Each new row is followed by what is left of it after taking away its nearest point in the smallest flat space through zero that holds the rows named last above it.
In the rows, zero is written as 128.
zuba, 2 rows:
[[109 122 130  86 132 110 146 127 107 116 136 130 106 140 117 127 114 126
  170 126 108 188 137  86 136 136 131 104]
 [ 97  56 143  89 109 151 159 139  67 123 102 114  82 135 132 117 103 136
  167 117 106 161 127  76 142 132 155 123]]
New rows:
[115 186 102  83 133  92 130 125 112 158 185 139 107 158 135 104 139 103
 128 107 119 116 153 147 151 148 126 134] -> [113 156 108  92 121 114 133 131  97 163 168 131 100 154 144  99 136 108
 119 103 122  93 147 150 152 145 137 147]
[131 138 103 139 108 122 158 121 185  90 179 129 113 168  99  99 181 105
 112 128 118 131 122 103  89 131 110 140] -> [126 110 109 139  98 139 164 126 168  93 165 122 102 166 105  95 176 109
 112 124 117 121 118  98  92 129 120 148]

rone:
[[ 93  34 140 152 109 112 109 132 132 110 125 133 164 104 157 119 146 178
  120  74 150  97  61 133 188 135  97  41]
 [141  76 107 165 107 156  90 122 144 139 114 115 163 108 126 150 167 150
  117 100 126 106 115 134 149 119 132  94]
 [164  37  87 170  69 146  48  92 156 132 146 136 153  89 120 136 163 127
  124  90 132 103  82 148 180 119 115  79]
 [105  95 114 180 124 142  96 141 132 171 111 127 171  92 127 141 160 173
  111  97 135  86 134 128 118 105 140  95]
 [139  61  90 149  74 166 110 100 139 130 106 114 177 110 101 193 169 115
  148 102 138 126 113 141 166 110 138 111]]
New rows:
[ 85 141 141 158 132 166 140 137 133 187  74 133 134 121  54 120 115 161
 129 111 125 117 174 115 101 102 158 163] -> [116 115 150 135 122 155 129 120 144 139  96 134 107 138  72  94 105 145
 129 110 119 134 130 121 146 130 129 143]
[115 160  60 125 102 151 121  87 132 139 117 125  88  96 116 163 130  74
 168 115  90 150 129 124  72 150 158 131] -> [ 95 145  88 127 126 137 129 109 130 123 112 120  90 102 147 138 130 113
 151 100  91 138 106 117  86 166 142  93]

tofa:
[[118 136 126 102 175 121 122 136 137 121 145 126  96 126 127 178 121 126
  178 138  96  64  61  96 144 172 161 143]
 [155 156 161 115 123 161 105 138 126 108 121 128 114 101  99 122  74 119
  139 176 178 143 199 140 139  95  63 106]
 [129 116 134 132  96 157  99 129 134 121 115 157 151 105 119  77 110 134
  147 112 136 136 126 101 126 128 121 109]
 [145 131 143 138  61 195  98 119 125 119 111 171 179  93 109  48  80 122
  144 146 165 171 182 137 149 103  75  89]
 [142 136 142 137 113 133 127 132 122 124 117 118 128 122 119 118 118 128
   99 141 164 161 191 149 121  93  91 116]]
New rows:
[149 150 107  96  96 154 167 116 132 130 137 155 154 165 166 140  81 106
 142 156 150 118 130 140 128 108 123 103] -> [142 136 111 105 104 133 157 132 137 126 124 143 137 159 167 149  99 124
 127 126 155 109 126 108 105 109 142 103]
[ 92 122 148 125 116 211 141 122 146 141 149 150 155 111 112 124 118 116
 140 155 108  95  85 122 191 180 119 101] -> [101 115 158 122 137 163 145 131 149 141 143 119 120 132 111 119 139 122
  93 130 124 124 114 122 132 142 106 117]
[126 131 108 165 117 102 161 125 109 185 145 122 111 166 146 148 159 139
 142 117 129  99  70  99 177 116 150 182] -> [142 137 128 159 105 119 138 131 112 173 135 129 107 149 128 119 130 138
 146 126 159 117 108  93 166  91 113 168]

Rogu (3 x 28):
[[119  80 153 149 104 129  98 128 126 118 132 113 145 157 102 148 128 110
  130 114 136 148 114 136 121 121 116 130]
 [115  64 173 155 116 149  79 113 137 140 137  89 162 183  96 156 135  88
  122 114 136 147  95 124 136 125 108 138]
 [120  83 172 137 164 187  70  92 150 174 144  61 163 192 110 158 155  83
  126 143 130 152  82 102 165 143 116 140]]
New rows:
[133 137 119 141 143 191 118 111 169 142 123 122 138 167 127 136 146 141
 142 168 115 167 135 109 129 120 124 148] -> [131 139 116 151 114 161 137 124 164 127 115 148 137 154 126 124 128 144
 130 145 116 145 147 120 112 107 118 150]
[124 102 165 151 146 196  98  97 143 158 141 101 157 174  74 139 146  90
 156 145 173 116  90 103 152 140 101 151] -> [131 138 129 140 125 157 139 123 126 124 130 148 128 125  89 118 130 127
 163 141 171 105 124 121 127 132 113 140]
[115 135 115 158 200 128 106 138  90 113 113 123 137 143 120 133 143 169
 124 130 130 145 121 166 114 110 180 125] -> [112 136 124 166 193 120 113 135  96 123 110 128 147 148 121 125 134 156
 105 114 128 119 117 162 115 105 171 134]

nesag, 4 rows:
[[137 140 127 139  85 166 149 116  87 174 157 145 164 178 164 146 144 128
  183 128 135 193 172 112 143 135  81 139]
 [ 90 129 111 131 151 139 201 141 104 142 131 159 136 136 102 170 101 113
  166 102 116 175 146 143 122  98 179 135]
 [118 120 108 118 113 135 155 143  83 160 126 138 137 135 113 133 142 145
  161 103 132 157 148 135 125 132 129 147]
 [105 105 117 120 118 127 162 141 104 150 131 161 132 167 117 139 127 122
  188  95 110 184 163 121 113 128 130 112]]
New rows:
[ 98 141 120 182  87 185 159 112 160 139 133 151 116 151 152 149 123 121
 118 145 164 174 130 133 116 151 170 201] -> [ 99 113 120 165  86 155 127 123 174 125 115 147  94 147 137 118 134 130
 112 133 155 151 122 128  99 169 164 181]
[115 121 101 119 161  62  97 152 142  99 123 152 116  97 128  85 161 133
  96 126 134  78 103 169  96 145 125 130] -> [114 142 105 137 150  95 128 137 128 120 148 167 143 127 155 116 152 117
 126 135 136 124 127 162 111 133 113 137]

bab (4 x 28):
[[140 146 134  77 153 137  93 163 112 113 135 124 167 146 166 123 161 133
  144 126 146  99 143 124  80 107 172 132]
 [123 115 147 102 202 100 107 247 107 159 155 155 112 144 104  91 116  87
  160  83 123 145 178 117  90 124  80 120]
 [148 107 166  98 181 133 103 195  93  75 130 133 134 161 179 141 124 124
  140 110 179 115 147  95  77  59 126 163]
 [148 127 142  91 152 126 100 169 100 101 144 120 159 143 160 134 164 128
  149 122 140  99 138 117  70  95 153 137]]
New rows:
[173  89 134 137 125 113 124 130  59 145 154 147 122 112 115 134 104 127
 119 133 124  66 135 121 119 128 117 116] -> [162 108 127 126 126 129 120 119  75 155 138 154 125 117 124 124  90 134
 108 138 138  71 139 127 139 138 135 115]
[145  91  95 194 146  99 152 103 136 142 150 162  97  96 121 142  95 100
 150  99 112 143 129 140 143 142  82 100] -> [149 117  94 152 155 121 126 104 136 129 141 158 131 111 162 139 113 115
 150 108 137 120 135 141 123 130 134 105]
[124 149 119 114 158 117 108 134 142  86  99 123 109 147 111  70 102 119
 148  69  98 180 113 109 165 148 141 148] -> [137 142 119 119 140 112 110 117 131  68 108 108 122 141 116  87 128 125
 153  77  88 164  98 108 147 139 151 150]

ruzek, 5 rows:
[[169  44 148  93 116  85  95 130 128 137 213 133 149  40 142 153 119  93
  126 106  87 112 135 110 137 151 133 173]
 [132 172 167 118  31 134 104 118  98 154  77 117  92 161 121 134 113 138
  144 162 139 123 121 127 132 155 164 139]
 [119 116 145 113 129 138 118 128 116 122 168 172  94  77  92 144 131  58
  156 126 113 118 146 145 170  72 131 120]
 [ 94 101 137 136 121 119 145 111 146 112 147 106 113 118 151 122 143 114
  144 121  80 115 110 106 139 151 109 112]
 [142 108 155 104 168 101 150 129  73 115 170  94 147 105 172 161 118 115
  132 118 101 149 147 160 124 112 147 143]]
New rows:
[148 148 152 141  48 156 109 102 118 131 137 168 117 156  58 115 139 101
 127 124 139 108 132 142 183  95 138 129] -> [149 124 139 146 102 134 139 102 118 115 154 125 157 163 107 115 143 132
 109 106 121 122 127 141 156 117 125 132]
[105 139 117 131  73 147 156 129 140 141 157 133 131 135 124  83 154 153
 102 131 151 139 112 122 143 107 122 134] -> [112 131 125 122  85 138 160 130 123 138 172 125 138 125 136  94 150 148
 102 127 144 145 119 132 142 101 129 141]
[121 121 148 137 139 102 154 148 135 149 129 182  89 157 117 110 136  76
 158 138 157 129  68 149 115  85  98 117] -> [140 108 152 130 132  84 150 149 129 155 132 158 110 158 142 115 129  99
 146 136 153 133  65 142  97 116 105 136]

Lavi:
[[115  87 153 150 107 111  36 119  90 139 140 145 113 122 127 128 152 114
  153 113 139 132  92 123 106  75 158 171]
 [133 102 140 161 110 118  54 121 115 127 136 139 147 108 132 118 150 125
  125 109 118 128 130 128 145  98 172 158]
 [131 121 132 152 126 125  47 104  91 140 156 132 104 118 135 132 160 120
  144 107 119 130 114 114 122  83 144 170]]
New rows:
[126 122 133  77 154 149 146 133 133 108  99 140 116 122 114 103 156 106
  72 129 151 146 115 124  99 125 120 115] -> [133 124 131  89 154 150 124 126 129 108 107 140 119 114 118 101 166 107
  68 120 141 145 122 121 110 117 131 125]
[112 161 103  88 161 141 169 142 122 148 116 128  73 146 115 148 104 142
 160 140 146 149 118 114 111 159  76 125] -> [120 132 115 122 138 130 114 145 128 138 112 140 117 122 118 131 117 144
 143 124 134 147 134 122 144 145 130 142]

folu:
[[104 145 182 180 135 112 131 229 108  61 189 119 190 111 144 131 156 148
  140 147 154 156 138  96 143 158 146 162]
 [162 120 129  78 143 181 102 171 145 108 131 121 101 121  90 164 193 124
  142 150 123 121 158  82 171  82 118 121]]
New rows:
[ 90 173 159 147 111  85 118 130  35  84 168 100 140 108 151 144 148 111
 139 159 144 113 119 112 162 176 134 151] -> [108 163 132 111 110 103 112  87  48 114 138 103 104 115 136 149 146 100
 136 154 130  98 120 119 163 152 123 133]
[ 89 112 151 103 129 130  78 178 152  67 170 102 128 118 124 140 160 112
 170 137 132 150  96 110 145 123 117 124] -> [ 85 109 131 102 121 117  86 126 153  98 147 108 115 127 132 126 126 106
 161 122 124 142  82 138 124 129 114 114]

Pipa (5 x 28):
[[156 121 165 147 104 135 135 117 179 150  41 103 150 153 157 185 135  87
   84 120 137 114 102 196 104 155  66 111]
 [ 77  58  71 128 127 118 102 129 154 120  97 190 111 125 167 152 144  96
  134 139 133 119 152 105 119  82 213 160]
 [142 154  64 126 129 153 128 149 130 154 119  53 146 138 114 123  80 126
  113 124 155 107 108 179 139  27 182 114]
 [147 212 127  87 134 154 177 127 112 152 164  32 138 133  95 123  99 185
  104 122  95 135 119 118 162 100  60 109]
 [ 92 119 140 162 127 137 107 129 129 123 123 119  98 131 127 159 135 129
  141 126  91 101  83 112  97 155  82 144]]
New rows:
[156 155 199 122 103 107 158 128 108 133 134 137 137 116 109  98 130 149
  91 114 115 158 106  95 132 167 124  79] -> [125 129 156 133 102 115 139 136 122 137 114 135 125 120 122 120 123 134
  92 117 112 137  93  97 120 121 162  94]
[111 140 122  71 167 139 164 120 142 122 145 131 128 127 139 140 124 127
 122 144 108 183 178 101 130 147  92 123] -> [115 128 115 115 166 144 130 136 135 120 137 121 125 130 130 134 109 105
 139 140 130 158 141 140 104 139 118 120]
[123 131 139  94 131 126 160 120 116 136 132 164 143 120  94 110 101 110
 121 110 173 133 181 148 125 167 185 119] -> [ 93 136 132 108 130 141 154 122 122 142 125 134 123 126  93 141  97 118
 120 108 139 110 146 137 109 161 149 130]
